The symbols move the elements like this.
Z524 φ Z201
Z524 α Z239
Z524 ψ Z578
Z524 κ Z227
Z524 τ Z95
Z524 θ Z88
Z334 φ Z854
Z334 α Z619
Z334 ψ Z361
Z334 κ Z578
Z334 τ Z227
Z334 θ Z241
Z45 φ Z227
Z45 α Z334
Z45 ψ Z216
Z45 κ Z360
Z45 τ Z822
Z45 θ Z55
Z291 φ Z930
Z291 α Z265
Z291 ψ Z454
Z291 κ Z662
Z291 τ Z317
Z291 θ Z772
Z822 φ Z524
Z822 α Z227
Z822 ψ Z406
Z822 κ Z45
Z822 τ Z735
Z822 θ Z216
Z424 φ Z642
Z424 α Z347
Z424 ψ Z514
Z424 κ Z44
Z424 τ Z958
Z424 θ Z403
Z147 φ Z587
Z147 α Z484
Z147 ψ Z330
Z147 κ Z93
Z147 τ Z176
Z147 θ Z87
Z297 φ Z662
Z297 α Z689
Z297 ψ Z359
Z297 κ Z411
Z297 τ Z365
Z297 θ Z599
Z736 φ Z782
Z736 α Z603
Z736 ψ Z465
Z736 κ Z528
Z736 τ Z409
Z736 θ Z947
Z570 φ Z528
Z570 α Z816
Z570 ψ Z265
Z570 κ Z263
Z570 τ Z772
Z570 θ Z208
Z201 φ Z767
Z201 α Z348
Z201 ψ Z619
Z201 κ Z239
Z201 τ Z241
Z201 θ Z922
Z947 φ Z212
Z947 α Z904
Z947 ψ Z782
Z947 κ Z185
Z947 τ Z465
Z947 θ Z603
Z403 φ Z22
Z403 α Z676
Z403 ψ Z642
Z403 κ Z648
Z403 τ Z514
Z403 θ Z347
Z265 φ Z947
Z265 α Z185
Z265 ψ Z736
Z265 κ Z208
Z265 τ Z930
Z265 θ Z528
Z744 φ Z297
Z744 α Z411
Z744 ψ Z676
Z744 κ Z933
Z744 τ Z347
Z744 θ Z750
Z180 φ Z454
Z180 α Z772
Z180 ψ Z317
Z180 κ Z359
Z180 τ Z411
Z180 θ Z291
Z185 φ Z904
Z185 α Z273
Z185 ψ Z603
Z185 κ Z238
Z185 τ Z947
Z185 θ Z99
Z958 φ Z907
Z958 α Z642
Z958 ψ Z204
Z958 κ Z424
Z958 τ Z306
Z958 θ Z514
Z409 φ Z238
Z409 α Z782
Z409 ψ Z816
Z409 κ Z736
Z409 τ Z208
Z409 θ Z465
Z578 φ Z619
Z578 α Z922
Z578 ψ Z241
Z578 κ Z88
Z578 τ Z334
Z578 θ Z201
Z55 φ Z361
Z55 α Z241
Z55 ψ Z227
Z55 κ Z95
Z55 τ Z216
Z55 θ Z334
Z204 φ Z744
Z204 α Z933
Z204 ψ Z648
Z204 κ Z514
Z204 τ Z44
Z204 θ Z907
Z772 φ Z736
Z772 α Z528
Z772 ψ Z930
Z772 κ Z570
Z772 τ Z454
Z772 θ Z265
Z904 φ Z806
Z904 α Z507
Z904 ψ Z601
Z904 κ Z273
Z904 τ Z212
Z904 θ Z896
Z317 φ Z263
Z317 α Z930
Z317 ψ Z689
Z317 κ Z291
Z317 τ Z599
Z317 θ Z454
Z542 φ Z546
Z542 α Z364
Z542 ψ Z484
Z542 κ Z448
Z542 τ Z87
Z542 θ Z672
Z672 φ Z822
Z672 α Z45
Z672 ψ Z546
Z672 κ Z535
Z672 τ Z484
Z672 θ Z364
Z896 φ Z482
Z896 α Z176
Z896 ψ Z806
Z896 κ Z679
Z896 τ Z601
Z896 θ Z507
Z454 φ Z409
Z454 α Z736
Z454 ψ Z263
Z454 κ Z772
Z454 τ Z689
Z454 θ Z930
Z601 φ Z555
Z601 α Z482
Z601 ψ Z286
Z601 κ Z896
Z601 τ Z475
Z601 θ Z806
Z546 φ Z406
Z546 α Z216
Z546 ψ Z735
Z546 κ Z364
Z546 τ Z698
Z546 θ Z822
Z216 φ Z88
Z216 α Z361
Z216 ψ Z524
Z216 κ Z55
Z216 τ Z406
Z216 θ Z227
Z176 φ Z448
Z176 α Z587
Z176 ψ Z651
Z176 κ Z147
Z176 τ Z482
Z176 θ Z330
Z679 φ Z176
Z679 α Z147
Z679 ψ Z507
Z679 κ Z286
Z679 τ Z896
Z679 θ Z593
Z241 φ Z747
Z241 α Z767
Z241 ψ Z854
Z241 κ Z201
Z241 τ Z361
Z241 θ Z619
Z330 φ Z535
Z330 α Z698
Z330 ψ Z448
Z330 κ Z87
Z330 τ Z651
Z330 θ Z587
Z364 φ Z216
Z364 α Z55
Z364 ψ Z822
Z364 κ Z102
Z364 τ Z546
Z364 θ Z45
Z286 φ Z147
Z286 α Z93
Z286 ψ Z593
Z286 κ Z806
Z286 τ Z679
Z286 θ Z555
Z929 φ Z44
Z929 α Z204
Z929 ψ Z348
Z929 κ Z747
Z929 τ Z922
Z929 θ Z306
Z93 φ Z484
Z93 α Z672
Z93 ψ Z87
Z93 κ Z651
Z93 τ Z147
Z93 θ Z542
Z676 φ Z359
Z676 α Z599
Z676 ψ Z365
Z676 κ Z750
Z676 τ Z22
Z676 θ Z297
Z651 φ Z672
Z651 α Z535
Z651 ψ Z542
Z651 κ Z330
Z651 τ Z93
Z651 θ Z448
Z619 φ Z958
Z619 α Z424
Z619 ψ Z747
Z619 κ Z922
Z619 τ Z854
Z619 θ Z767
Z239 φ Z348
Z239 α Z306
Z239 ψ Z922
Z239 κ Z854
Z239 τ Z201
Z239 θ Z929
Z359 φ Z772
Z359 α Z570
Z359 ψ Z291
Z359 κ Z599
Z359 τ Z180
Z359 θ Z662
Z504 φ Z317
Z504 α Z291
Z504 ψ Z411
Z504 κ Z365
Z504 τ Z750
Z504 θ Z180
Z528 φ Z603
Z528 α Z99
Z528 ψ Z947
Z528 κ Z816
Z528 τ Z736
Z528 θ Z185
Z603 φ Z601
Z603 α Z896
Z603 ψ Z212
Z603 κ Z99
Z603 τ Z782
Z603 θ Z904
Z22 φ Z180
Z22 α Z359
Z22 ψ Z504
Z22 κ Z676
Z22 τ Z933
Z22 θ Z365
Z484 φ Z735
Z484 α Z822
Z484 ψ Z698
Z484 κ Z672
Z484 τ Z587
Z484 θ Z546
Z648 φ Z676
Z648 α Z750
Z648 ψ Z347
Z648 κ Z907
Z648 τ Z403
Z648 θ Z744
Z735 φ Z95
Z735 α Z524
Z735 ψ Z360
Z735 κ Z822
Z735 τ Z102
Z735 θ Z406
Z698 φ Z360
Z698 α Z406
Z698 ψ Z102
Z698 κ Z546
Z698 τ Z535
Z698 θ Z735
Z482 φ Z542
Z482 α Z448
Z482 ψ Z93
Z482 κ Z176
Z482 τ Z555
Z482 θ Z651
Z365 φ Z291
Z365 α Z662
Z365 ψ Z180
Z365 κ Z297
Z365 τ Z504
Z365 θ Z359
Z930 φ Z465
Z930 α Z947
Z930 ψ Z409
Z930 κ Z265
Z930 τ Z263
Z930 θ Z736
Z662 φ Z265
Z662 α Z208
Z662 ψ Z772
Z662 κ Z689
Z662 τ Z291
Z662 θ Z570
Z767 φ Z514
Z767 α Z403
Z767 ψ Z958
Z767 κ Z348
Z767 τ Z747
Z767 θ Z424
Z922 φ Z424
Z922 α Z44
Z922 ψ Z767
Z922 κ Z929
Z922 τ Z619
Z922 θ Z348
Z750 φ Z599
Z750 α Z317
Z750 ψ Z297
Z750 κ Z504
Z750 τ Z676
Z750 θ Z411
Z448 φ Z364
Z448 α Z102
Z448 ψ Z672
Z448 κ Z587
Z448 τ Z542
Z448 θ Z535
Z306 φ Z648
Z306 α Z907
Z306 ψ Z44
Z306 κ Z958
Z306 τ Z348
Z306 θ Z204
Z44 φ Z347
Z44 α Z744
Z44 ψ Z403
Z44 κ Z204
Z44 τ Z424
Z44 θ Z648
Z587 φ Z102
Z587 α Z735
Z587 ψ Z535
Z587 κ Z484
Z587 τ Z448
Z587 θ Z698
Z238 φ Z273
Z238 α Z475
Z238 ψ Z99
Z238 κ Z782
Z238 τ Z185
Z238 θ Z128
Z642 φ Z504
Z642 α Z365
Z642 ψ Z933
Z642 κ Z347
Z642 τ Z907
Z642 θ Z22
Z347 φ Z365
Z347 α Z297
Z347 ψ Z22
Z347 κ Z744
Z347 τ Z642
Z347 θ Z676
Z747 φ Z204
Z747 α Z514
Z747 ψ Z306
Z747 κ Z767
Z747 τ Z929
Z747 θ Z958
Z599 φ Z570
Z599 α Z263
Z599 ψ Z662
Z599 κ Z317
Z599 τ Z359
Z599 θ Z689
Z535 φ Z45
Z535 α Z360
Z535 ψ Z364
Z535 κ Z698
Z535 τ Z672
Z535 θ Z102
Z348 φ Z403
Z348 α Z648
Z348 ψ Z424
Z348 κ Z306
Z348 τ Z767
Z348 θ Z44
Z514 φ Z933
Z514 α Z22
Z514 ψ Z907
Z514 κ Z403
Z514 τ Z204
Z514 θ Z642
Z227 φ Z239
Z227 α Z854
Z227 ψ Z88
Z227 κ Z334
Z227 τ Z524
Z227 θ Z361
Z273 φ Z507
Z273 α Z593
Z273 ψ Z896
Z273 κ Z475
Z273 τ Z904
Z273 θ Z679
Z816 φ Z99
Z816 α Z128
Z816 ψ Z185
Z816 κ Z465
Z816 τ Z528
Z816 θ Z238
Z208 φ Z185
Z208 α Z238
Z208 ψ Z528
Z208 κ Z409
Z208 τ Z265
Z208 θ Z816
Z102 φ Z55
Z102 α Z95
Z102 ψ Z45
Z102 κ Z735
Z102 τ Z364
Z102 θ Z360
Z361 φ Z929
Z361 α Z747
Z361 ψ Z239
Z361 κ Z241
Z361 τ Z88
Z361 θ Z854
Z593 φ Z330
Z593 α Z87
Z593 ψ Z176
Z593 κ Z555
Z593 τ Z507
Z593 θ Z147
Z88 φ Z922
Z88 α Z929
Z88 ψ Z201
Z88 κ Z361
Z88 τ Z578
Z88 θ Z239
Z555 φ Z87
Z555 α Z542
Z555 ψ Z147
Z555 κ Z482
Z555 τ Z593
Z555 θ Z93
Z406 φ Z578
Z406 α Z88
Z406 ψ Z95
Z406 κ Z216
Z406 τ Z360
Z406 θ Z524
Z933 φ Z411
Z933 α Z180
Z933 ψ Z750
Z933 κ Z22
Z933 τ Z744
Z933 θ Z504
Z87 φ Z698
Z87 α Z546
Z87 ψ Z587
Z87 κ Z542
Z87 τ Z330
Z87 θ Z484
Z128 φ Z679
Z128 α Z286
Z128 ψ Z273
Z128 κ Z212
Z128 τ Z99
Z128 θ Z475
Z263 φ Z816
Z263 α Z465
Z263 ψ Z208
Z263 κ Z930
Z263 τ Z570
Z263 θ Z409
Z360 φ Z334
Z360 α Z578
Z360 ψ Z55
Z360 κ Z406
Z360 τ Z45
Z360 θ Z95
Z907 φ Z750
Z907 α Z504
Z907 ψ Z744
Z907 κ Z642
Z907 τ Z648
Z907 θ Z933
Z411 φ Z689
Z411 α Z454
Z411 ψ Z599
Z411 κ Z180
Z411 τ Z297
Z411 θ Z317
Z689 φ Z208
Z689 α Z409
Z689 ψ Z570
Z689 κ Z454
Z689 τ Z662
Z689 θ Z263
Z465 φ Z128
Z465 α Z212
Z465 ψ Z238
Z465 κ Z947
Z465 τ Z816
Z465 θ Z782
Z212 φ Z286
Z212 α Z806
Z212 ψ Z475
Z212 κ Z904
Z212 τ Z128
Z212 θ Z601
Z95 φ Z241
Z95 α Z201
Z95 ψ Z334
Z95 κ Z524
Z95 τ Z55
Z95 θ Z578
Z854 φ Z306
Z854 α Z958
Z854 ψ Z929
Z854 κ Z619
Z854 τ Z239
Z854 θ Z747
Z782 φ Z475
Z782 α Z601
Z782 ψ Z128
Z782 κ Z603
Z782 τ Z238
Z782 θ Z212
Z475 φ Z593
Z475 α Z555
Z475 ψ Z679
Z475 κ Z601
Z475 τ Z273
Z475 θ Z286
Z507 φ Z651
Z507 α Z330
Z507 ψ Z482
Z507 κ Z593
Z507 τ Z806
Z507 θ Z176
Z806 φ Z93
Z806 α Z651
Z806 ψ Z555
Z806 κ Z507
Z806 τ Z286
Z806 θ Z482
Z99 φ Z896
Z99 α Z679
Z99 ψ Z904
Z99 κ Z128
Z99 τ Z603
Z99 θ Z273

The rows follow the links: the fewer symbols apart two elements are, the more alike their rows tend to be.

Each row is also shifted at random along 9 hidden directions that mean nothing.

Some elements, each with a row of numbers:
Z599: 25	-20	-16	-9	10	10	-17	-4	23	-10	2	9	-27	28	-2	-4	-13	-16	24	5	-12	15	-53	-2	13	-14	-32	-20	-3	31	-8	2	19	-49	-34	-11	-28	-19	29	-18	23	-23	-2	14	-7	-36
Z291: 19	-19	-11	19	31	1	25	11	1	-12	14	-9	-53	22	-14	-13	-5	-21	27	23	-13	19	-50	-25	14	-23	-4	-27	-5	10	-29	-9	10	11	-14	-26	-46	22	40	-52	15	-21	-10	28	-18	8
Z482: 11	13	5	20	-8	-21	-1	6	-15	-8	-4	21	44	8	0	18	59	-5	-48	-16	-33	-34	12	18	-2	18	-19	4	37	-29	29	32	-22	-5	11	5	40	-2	-10	-21	-29	-3	7	-1	-3	20
Z317: -74	-29	-20	32	14	-11	54	27	-5	40	-5	-30	-24	-23	11	-14	18	6	16	-47	-24	13	6	10	17	15	11	-12	-26	-29	-7	-33	-8	-27	12	-41	-1	42	31	20	-33	-30	-28	-15	-10	41
Z904: -32	-26	-22	-28	-11	19	-12	31	-19	6	14	-1	1	-6	52	2	-10	-20	-22	-26	3	-26	-21	4	-5	-12	33	21	34	23	34	27	-25	39	-62	15	8	24	-4	-9	2	3	32	22	1	-9
Z958: -32	-29	6	-48	-37	7	-57	22	33	35	-20	43	26	-31	28	21	-59	8	23	-36	21	18	0	0	-7	14	-3	-25	-17	50	13	0	38	-20	-66	43	2	-31	-34	73	-33	1	7	-24	37	-31
Z507: 22	7	7	26	28	-20	44	-50	-23	-30	-12	-5	-35	77	2	-2	-28	-6	-14	18	-16	-15	20	-9	3	-21	-24	66	-44	-16	9	-15	-5	43	58	-24	14	10	7	-68	-1	9	6	6	-62	2
Z128: -11	-6	-13	15	21	10	26	19	-7	-52	12	-15	-5	15	26	-2	73	-33	-21	-14	-44	-3	-20	20	-4	-15	25	36	68	3	11	22	-23	40	-5	-3	23	7	1	-61	48	4	14	25	-46	-13
Z578: 10	21	13	-26	-23	5	-29	-21	0	17	5	-7	7	-5	-10	-6	-56	31	17	22	40	5	29	1	-11	7	-13	2	-39	-3	9	-12	6	-15	22	17	4	-5	-15	34	-8	22	0	-9	26	-9
Z201: 25	16	11	-16	-5	6	13	-7	6	-4	-1	-13	10	20	-34	-27	26	16	19	14	-20	26	33	30	-4	15	-23	-8	-13	-14	8	-20	3	-18	42	10	19	17	-20	-18	-3	17	-19	-10	-28	-14
Z619: 36	-9	-1	-27	-17	23	15	38	-5	0	15	-16	-4	7	19	-24	-8	9	22	-12	-7	26	18	3	-14	16	42	-7	-25	-4	-1	-19	-2	33	-7	24	10	50	-26	-16	-12	20	0	1	-3	-10
Z930: 41	5	-10	42	8	-28	-22	10	12	-20	-6	24	26	-25	18	44	48	-26	-18	-19	-15	-13	-40	5	9	11	-22	-9	64	0	9	30	8	-36	-22	-25	8	-57	28	14	16	-32	-2	15	16	10
Z782: 84	3	-32	-33	17	28	-11	-18	-11	-20	-26	-9	-11	37	54	-18	-43	-28	-14	1	16	-24	-15	-5	16	-9	23	53	-32	8	-2	8	-19	15	-17	-18	13	10	7	-18	13	-14	39	22	0	-44
Z601: -11	-19	5	6	-7	-8	-27	-4	1	12	13	25	17	-19	-31	18	55	-9	-42	-8	-18	-37	-50	4	5	-20	-31	-49	68	35	1	64	-9	-37	-57	14	-27	-34	11	-8	8	-14	8	3	17	9
Z95: 114	9	18	6	-22	-1	-18	22	-16	-5	29	21	0	10	1	12	-22	14	-13	13	8	-16	-3	-30	-14	7	13	-30	-24	-13	-11	17	3	22	-11	18	-11	21	-11	-15	-33	12	10	3	44	19
Z535: -16	-10	18	-4	-17	15	-20	-3	14	-29	27	-1	10	-52	-8	15	52	8	-27	-3	9	-17	-9	-5	-28	-25	42	3	75	42	-31	41	-18	8	-29	40	-17	-56	-26	26	78	33	27	-17	8	-22
Z265: -98	7	-14	-46	2	13	-35	24	-27	42	-23	32	14	5	-5	-6	-76	-15	7	30	32	-3	-21	-24	29	7	1	-56	-33	8	4	8	19	49	-54	6	-27	55	2	-6	-77	-21	6	27	50	25
Z45: 96	-10	15	-21	-9	4	15	32	-30	4	6	24	14	23	-5	0	13	-7	-20	-5	-29	-3	15	-2	-9	-2	20	-13	20	8	28	19	-2	107	-28	43	14	65	-44	-66	-57	27	8	7	-30	27
Z22: -10	19	-8	-9	-11	19	-30	27	-2	-21	55	-6	-47	73	27	-23	-88	3	59	41	13	36	-37	-5	-5	14	-46	-24	-85	-25	27	-29	26	-47	3	-20	-11	42	45	-57	-6	-15	-2	47	25	-37
Z896: -92	-25	-4	-10	-3	0	-2	-4	-23	42	5	4	-8	-29	-3	6	-26	3	-25	-11	20	-34	-8	-13	3	-26	11	-8	12	20	6	23	-19	22	-36	9	-29	11	4	21	-18	1	16	1	17	29
Z359: 34	-13	-23	-2	25	-3	10	-17	29	2	-41	-19	9	-52	3	3	39	-27	8	-21	3	19	1	21	20	-9	19	34	61	25	-2	-11	-2	-4	-3	-16	8	-51	4	57	50	-18	-10	-14	-34	-11
Z933: -40	20	4	-4	-17	8	-44	35	31	-49	15	30	25	49	26	9	11	-18	41	6	-25	43	-25	22	-10	37	-42	-24	1	-6	32	-5	41	-49	-7	7	39	-18	1	-36	2	-10	-12	24	10	-50
Z698: 8	-16	11	-6	-13	-12	33	-9	-10	30	-10	5	22	45	-37	-29	60	22	-27	-36	-69	-16	30	52	4	13	-50	-16	-18	-18	39	10	-22	-50	25	11	37	40	-20	-44	-57	5	-12	-26	-53	4
Z55: 48	12	18	-29	-13	-15	-20	-32	3	40	-40	40	36	14	-42	4	-21	21	-10	9	4	-8	37	10	4	11	-49	-22	-29	6	10	2	20	-12	6	28	10	-11	-36	20	-61	10	-10	-31	2	3
Z99: 31	-12	-27	19	40	6	66	-36	-1	-40	-50	-35	-37	47	73	-9	-10	-19	-14	-41	-9	-16	36	-13	6	-1	67	112	-71	-25	-47	-40	-26	24	50	-47	36	2	3	-19	24	-10	26	-16	-46	-35
Z263: -22	-10	-9	51	3	-22	-1	44	2	11	2	23	12	-37	19	32	36	-11	-19	-36	-13	-16	-33	-21	14	22	14	-47	16	-22	-23	16	2	-34	-33	-29	-9	-6	34	19	-33	-42	-8	0	52	43
Z750: 34	9	-18	5	-2	24	-22	58	1	-22	35	-12	7	-42	26	1	30	-15	21	7	10	22	-36	-3	-8	13	40	-31	58	-11	-9	7	-4	6	-29	-6	-9	11	19	5	35	-12	0	30	39	4
Z767: 46	-21	3	25	12	-18	60	-16	3	34	3	-55	-30	-34	-25	-19	9	20	28	-15	0	31	40	24	2	-15	-3	37	6	-7	23	-45	-9	7	51	-14	-3	11	12	34	18	13	-32	-23	-57	34
Z689: 32	-28	-25	31	23	-2	44	34	-30	24	15	-25	-54	-8	35	-4	-44	-14	12	-18	6	1	-20	-31	19	-10	39	3	-39	-19	-6	-25	-8	44	-12	-41	-30	61	44	-10	-29	-26	-3	19	4	48
Z286: -73	-15	-1	0	-23	6	-13	47	-4	-80	21	28	9	54	123	36	-12	-37	-13	-48	-36	0	3	12	-34	8	32	103	28	17	80	19	2	101	-34	36	86	-4	-45	-61	13	32	41	28	-51	-52

Start here and follow the symbols in turn, left to right. Where do you end up?
Answer with the element's name.
66	4	23	28	1	-39	38	-15	7	5	-43	30	46	22	-36	14	80	14	-33	-35	-60	-3	56	28	1	33	-37	-7	-2	-33	8	-4	5	-14	53	6	54	-8	-36	-14	-60	4	-30	-44	-46	25
α φ ψ α ψ: Z347
-57	-19	2	43	-10	-18	37	46	-23	-21	13	8	5	40	63	18	30	-4	-36	-66	-54	-24	17	7	-13	29	17	30	-24	-46	35	2	-21	29	13	-5	57	43	-9	-52	-58	-3	11	0	-22	25
α θ θ κ κ α ψ: Z524
18	7	5	22	15	-12	71	-25	10	-1	-13	-49	-7	11	-19	-32	42	28	19	-16	-27	29	65	33	-7	18	2	43	-36	-47	-5	-58	-11	-22	98	-21	38	15	-10	5	4	15	-33	-36	-60	5
κ α ψ τ α φ: Z297
-8	-21	-13	14	-1	1	9	-8	-3	-17	30	-11	-39	83	34	-16	-7	-9	-10	-21	-41	-16	-35	30	0	-9	-59	26	-41	-9	48	8	-12	-75	4	-29	18	16	40	-68	4	-19	14	19	-32	-42
α τ α κ κ ψ: Z448
0	23	11	-35	-12	6	-7	-20	-3	23	-4	-11	9	21	-32	-29	-31	26	20	30	13	19	39	25	-4	13	-36	-2	-38	-12	28	-20	8	-15	36	15	14	23	-17	0	-21	21	-13	-7	-13	-10
τ α θ α ψ: Z744
3	24	4	-16	-2	12	-6	13	-28	-25	-10	15	35	9	10	-1	27	-11	-41	13	-6	-26	18	-6	-7	11	39	5	22	-13	-4	28	-21	65	0	21	23	28	-34	-30	-20	15	22	11	12	5
φ θ θ θ ψ ψ: Z578
-4	-13	-22	74	29	-27	80	36	-28	3	7	-32	-42	13	54	-1	-4	-11	5	-47	-26	2	11	-16	14	17	37	36	-50	-66	8	-42	-15	40	42	-64	21	65	42	-29	-48	-29	-20	12	-21	64
κ α τ θ φ: Z273
9	22	-20	24	25	-28	3	-20	-6	23	-31	-3	34	-24	-21	9	45	-20	-18	4	-10	-11	3	28	29	11	-44	3	49	-28	39	5	-10	-29	25	-41	21	-17	27	16	-15	-33	-20	8	-10	34
α ψ ψ ψ κ: Z679
59	27	-21	-4	41	7	-6	-35	0	-34	-44	-6	17	-18	-3	4	26	-37	-18	34	23	-13	-6	-9	22	-13	30	35	50	9	-35	14	-12	35	10	-23	-3	-38	8	7	54	-10	14	14	-7	-12
α τ φ ψ ψ τ: Z555
-70	0	-18	-23	31	17	14	-28	17	-7	-15	-38	-41	4	-5	-29	-44	-11	54	39	33	46	-1	-1	12	-25	5	36	-14	25	-13	-42	11	17	22	-21	-22	-6	14	7	56	2	-11	11	-35	-31
α φ α φ φ ψ: Z176
10	15	-5	-15	-12	1	-31	34	12	9	-14	28	37	12	14	3	-8	-2	18	-4	-6	19	-6	7	7	45	-20	-48	-30	-19	7	-10	26	-39	-14	-3	22	17	-2	6	-53	-23	-13	2	39	-8
φ α τ τ φ: Z930
-41	22	-17	-22	33	-7	7	-11	-4	0	-80	19	43	-15	-5	5	12	-36	-6	15	4	10	28	-2	33	12	22	23	29	0	0	-7	12	85	5	-8	26	5	-26	6	-30	-8	-7	4	-21	15
α κ θ ψ α: Z555
-13	24	-14	35	22	-11	15	3	4	-51	-11	1	21	39	16	2	68	-29	-13	-4	-39	-3	-8	18	8	27	-12	17	19	-37	3	5	-7	-24	32	-35	42	-7	17	-46	9	-21	-2	12	-20	-11
α τ θ θ φ κ ψ: Z330
24	6	-12	-8	18	33	0	37	1	-37	15	-1	-29	19	-1	-19	2	-21	30	36	2	28	-46	-34	6	-2	40	-51	-10	-1	-61	-7	11	18	-25	-10	-37	35	22	-48	22	-13	0	29	31	-22
ψ τ κ κ τ κ: Z359
-33	11	14	23	15	-2	10	21	1	-6	4	1	-6	-65	-30	20	-3	1	27	38	37	30	-4	-57	-1	-3	65	-48	26	6	-76	-15	25	77	-9	5	-53	-4	-7	29	14	8	-18	-3	41	47
κ θ θ α τ τ: Z599
-24	-18	1	9	7	-10	8	-9	-5	0	-26	20	0	-5	14	24	7	-7	-39	-25	-3	-37	-2	-25	2	-11	28	9	2	10	-33	19	-9	24	-24	0	-4	-13	-10	5	-13	-5	17	-14	7	11
ψ φ θ α ψ ψ ψ: Z524
